Below are the code and all the weights of a small trained network. Each question names an input and a target symbol and asks about switching units off, where a switched-off unit gives its printed mean instead of its output.

import numpy as np


def w(rows, s, z=0):
    codes = np.array(rows[::2]) - 128.0
    scale = np.full(codes.shape[1], s)
    scale[-1] = z or s
    return codes * scale


def norm(h):
    return h / np.sqrt((h * h).mean(-1, keepdims=True) + 1e-5)


def softmax(a):
    e = np.exp(a - a.max(-1, keepdims=True))
    return e / e.sum(-1, keepdims=True)


def log_softmax(a):
    a = a - a.max(-1, keepdims=True)
    return a - np.log(np.exp(a).sum(-1, keepdims=True))


def net(x, mask):
    ids = ['ΘΠβγεημτφψ'.index(c) for c in x.split()]
    T = len(ids)
    res = E[ids] + P[:T]
    u = 0
    for l in range(3):
        r = norm(res)
        for j in range(2):
            rows = slice(4 * j, 4 * j + 4)
            q, k, v = (r @ M[l][rows].T for M in (Q, K, V))
            z = softmax(np.where(np.tri(T) > 0, q @ k.T / 4**0.5, -1e9)) @ v
            o = O[l][rows]
            res = res + np.where(mask[u + j], z, o[:, -1]) @ o[:, :-1]
        u += 2
    return log_softmax(norm(res)[-1] @ U[:, :-1].T + U[:, -1])


Q, K, V, O = {}, {}, {}, {}
E = w([
[248,134,152,145,98],'Θ',
[154,134,95,207,98],'Π',
[255,107,91,192,73],'β',
[161,205,180,171,150],'γ',
[55,96,61,161,252],'ε',
[84,146,169,151,81],'η',
[129,206,33,123,95],'μ',
[53,123,137,82,168],'τ',
[179,4,60,136,183],'φ',
[120,167,210,129,99],'ψ',
],0.013)
P = w([
[54,93,198,90,103],'0',
[221,166,201,230,253],'1',
[110,123,184,229,106],'2',
[158,150,155,200,170],'3',
[137,153,159,186,155],'4',
[123,172,148,187,155],'5',
[141,183,153,164,154],'6',
[120,205,144,142,159],'7',
[155,204,164,194,141],'8',
],0.0049)
Q[0] = w([
[120,115,114,116,100],'L0H0',
[125,117,114,124,101],'L0H0',
[135,119,126,130,112],'L0H0',
[126,150,114,152,145],'L0H0',
[150,6,62,51,103],'L0H1',
[93,171,185,126,75],'L0H1',
[189,211,141,109,169],'L0H1',
[113,94,207,75,91],'L0H1',
],0.021)
K[0] = w([
[150,118,141,141,150],'L0H0',
[143,127,140,137,157],'L0H0',
[122,125,137,135,143],'L0H0',
[119,160,112,108,131],'L0H0',
[118,4,187,185,234],'L0H1',
[128,206,170,145,54],'L0H1',
[189,178,113,73,165],'L0H1',
[124,88,228,141,88],'L0H1',
],0.019)
V[0] = w([
[168,211,123,27,203],'L0H0',
[119,195,67,68,153],'L0H0',
[139,89,203,9,122],'L0H0',
[191,154,29,83,3],'L0H0',
[49,226,102,79,86],'L0H1',
[176,155,185,198,153],'L0H1',
[173,121,185,35,79],'L0H1',
[173,68,120,189,23],'L0H1',
],0.016)
O[0] = w([
[123,41,38,107,130,53],'L0H0',
[102,35,113,118,138,85],'L0H0',
[144,147,63,45,146,8],'L0H0',
[122,100,139,102,2,56],'L0H0',
[36,96,106,138,86,123],'L0H1',
[140,142,203,165,142,209],'L0H1',
[136,63,180,88,95,11],'L0H1',
[128,69,167,123,212,166],'L0H1',
],0.018,0.013)
Q[1] = w([
[99,115,121,219,150],'L1H0',
[185,106,112,175,73],'L1H0',
[116,160,146,155,140],'L1H0',
[148,149,146,179,112],'L1H0',
[119,70,120,254,151],'L1H1',
[114,147,135,136,145],'L1H1',
[129,67,103,150,103],'L1H1',
[94,104,147,59,156],'L1H1',
],0.019)
K[1] = w([
[103,149,121,8,166],'L1H0',
[184,44,68,131,171],'L1H0',
[77,144,131,72,116],'L1H0',
[81,87,93,70,143],'L1H0',
[142,4,95,240,78],'L1H1',
[100,125,143,142,127],'L1H1',
[185,87,79,104,114],'L1H1',
[132,118,138,58,201],'L1H1',
],0.015)
V[1] = w([
[149,9,117,203,119],'L1H0',
[71,170,226,132,154],'L1H0',
[116,152,151,87,144],'L1H0',
[157,186,36,186,75],'L1H0',
[54,32,179,152,71],'L1H1',
[142,129,136,161,54],'L1H1',
[35,71,109,138,78],'L1H1',
[70,118,51,250,90],'L1H1',
],0.016)
O[1] = w([
[120,234,166,153,53,40],'L1H0',
[226,120,70,85,135,247],'L1H0',
[144,102,87,135,153,158],'L1H0',
[70,101,237,78,121,110],'L1H0',
[169,249,108,74,153,103],'L1H1',
[168,136,107,91,169,133],'L1H1',
[125,217,210,93,193,70],'L1H1',
[236,168,236,146,200,209],'L1H1',
],0.013,0.011)
Q[2] = w([
[87,155,165,253,179],'L2H0',
[244,40,60,143,109],'L2H0',
[164,128,80,94,49],'L2H0',
[157,151,67,117,31],'L2H0',
[80,81,97,52,88],'L2H1',
[87,112,161,90,130],'L2H1',
[130,173,141,101,150],'L2H1',
[201,150,120,80,127],'L2H1',
],0.013)
K[2] = w([
[73,200,126,61,255],'L2H0',
[77,53,217,240,174],'L2H0',
[199,36,150,187,106],'L2H0',
[222,6,161,210,136],'L2H0',
[218,181,177,207,164],'L2H1',
[144,132,130,191,168],'L2H1',
[67,99,94,156,76],'L2H1',
[73,145,119,132,85],'L2H1',
],0.012)
V[2] = w([
[142,126,190,166,183],'L2H0',
[31,123,166,105,158],'L2H0',
[58,135,94,76,104],'L2H0',
[148,131,138,21,136],'L2H0',
[187,178,99,149,179],'L2H1',
[112,248,115,83,129],'L2H1',
[143,190,98,135,36],'L2H1',
[42,142,193,198,77],'L2H1',
],0.018)
O[2] = w([
[124,39,59,111,85,247],'L2H0',
[222,167,99,96,109,106],'L2H0',
[200,227,170,122,141,15],'L2H0',
[184,124,203,170,180,30],'L2H0',
[55,101,207,148,142,189],'L2H1',
[188,48,119,192,242,46],'L2H1',
[179,134,56,249,125,60],'L2H1',
[30,144,11,105,186,114],'L2H1',
],0.013,0.012)
U = w([
[175,157,111,127,24,176],'Θ',
[82,87,149,226,188,50],'Π',
[102,134,169,188,58,173],'β',
[91,122,138,94,77,19],'γ',
[38,101,112,35,157,98],'ε',
[197,60,176,98,66,4],'η',
[93,185,2,123,139,176],'μ',
[152,195,146,87,140,253],'τ',
[111,125,125,77,29,186],'φ',
[178,85,33,43,166,196],'ψ',
],0.007,0.0021)

Each question gives the input, a string of symbols that net reads in full, and the target symbol t.
The units are the heads (4 rows each of Q, K, V and O). Each row of codes is followed by its name. A weight is (code - 128) times the scale printed after its matrix; where a second scale follows, it is the last column's (O and U).
mask holds one flag per head, layer by layer. A switched-off head (its flag False) gives its mean, the last column of its rows in O, instead of its output. The means were averaged over made-up inputs and are rounded, as every weight is.
A unit's drop is (log p(t) with every unit on - log p(t) with that unit switched off) / (log p(t) with every unit on - log p(t) with every unit switched off).
The circuit of an input: a set's keep is (log p(t) with only the set's units on - log p(t) with every unit switched off) / (log p(t) with every unit on - log p(t) with every unit switched off). Starting from all 6 units, units are removed one at a time, each time the one whose removal leaves the highest keep (on an exact tie, the one counted first), for as long as the keep stays at least 0.8.
units of the circuit, in order: the units of the circuit, biggest drop first
unit that matters most: the unit with the biggest drop
heads that matter: for each layer, one digit per head in row order, 1 if its drop is at least 0.15 and else 0, layers parted by /
drop when u is switched off: that unit's drop, to one decimal
input ε ε τ, target ε: units of the circuit, in order	(L2H1; L1H0; L0H1; L1H1)
input τ Π Π Π Π Π Π μ γ, target τ: units of the circuit, in order	(L1H1; L0H0)
input ε τ Θ τ Π ψ Θ Π, target ε: heads that matter	01 / 01 / 01
input τ ψ Π Π Π ψ φ Π, target τ: units of the circuit, in order	(L2H0; L0H1; L1H0)
input τ Π β Π Θ μ, target τ: unit that matters most	L1H1
input τ μ ψ τ Π τ Θ η, target τ: units of the circuit, in order	(L0H0; L1H1)
input ε τ ε Π ε ψ, target ε: heads that matter	01 / 11 / 01
input τ Π β Π γ, target τ: heads that matter	11 / 10 / 11
input ψ Θ Π Θ Θ ε η, target ψ: units of the circuit, in order	(L0H0; L0H1; L1H0)
input μ Π Π Π ψ Θ, target τ: heads that matter	00 / 01 / 10
input Π Π β τ μ γ τ, target τ: heads that matter	11 / 01 / 00
input τ τ η Π Π ψ η μ, target τ: units of the circuit, in order	(L0H1; L2H0; L1H1; L0H0)
input η τ Π Θ Θ, target η: units of the circuit, in order	(L1H0; L0H1; L0H0; L2H1)
input τ μ ε β ψ, target τ: units of the circuit, in order	(L0H0; L1H1)
input ε Π η ψ Θ Θ Π, target ε: heads that matter	01 / 11 / 11
input ψ μ ψ Θ, target τ: units of the circuit, in order	(L1H1; L0H0)
input γ τ ψ ε ε, target μ: unit that matters most	L0H1
input τ φ τ μ ψ ε τ, target τ: heads that matter	11 / 01 / 10
input ψ τ Θ Π, target ψ: heads that matter	11 / 11 / 00
input η τ η γ Θ, target η: units of the circuit, in order	(L1H0; L0H1; L2H1; L0H0)
input β ε Π μ τ ε, target τ: heads that matter	11 / 01 / 00
input μ μ Π Π ε ε ε ε φ, target τ: heads that matter	00 / 01 / 00
input μ ε Π τ ψ ψ Π Π ψ, target τ: heads that matter	00 / 01 / 10
input τ μ Π Π, target τ: unit that matters most	L0H0
input ε Π Π ε η φ, target ε: heads that matter	11 / 11 / 11
input ψ Π γ ε, target μ: drop when L0H0 is switched off	0.4
input φ μ ε, target τ: drop when L0H0 is switched off	1.0
input ε Π τ Θ γ, target ε: drop when L0H1 is switched off	0.1
input τ τ μ Π φ τ β, target τ: drop when L0H0 is switched off	0.2
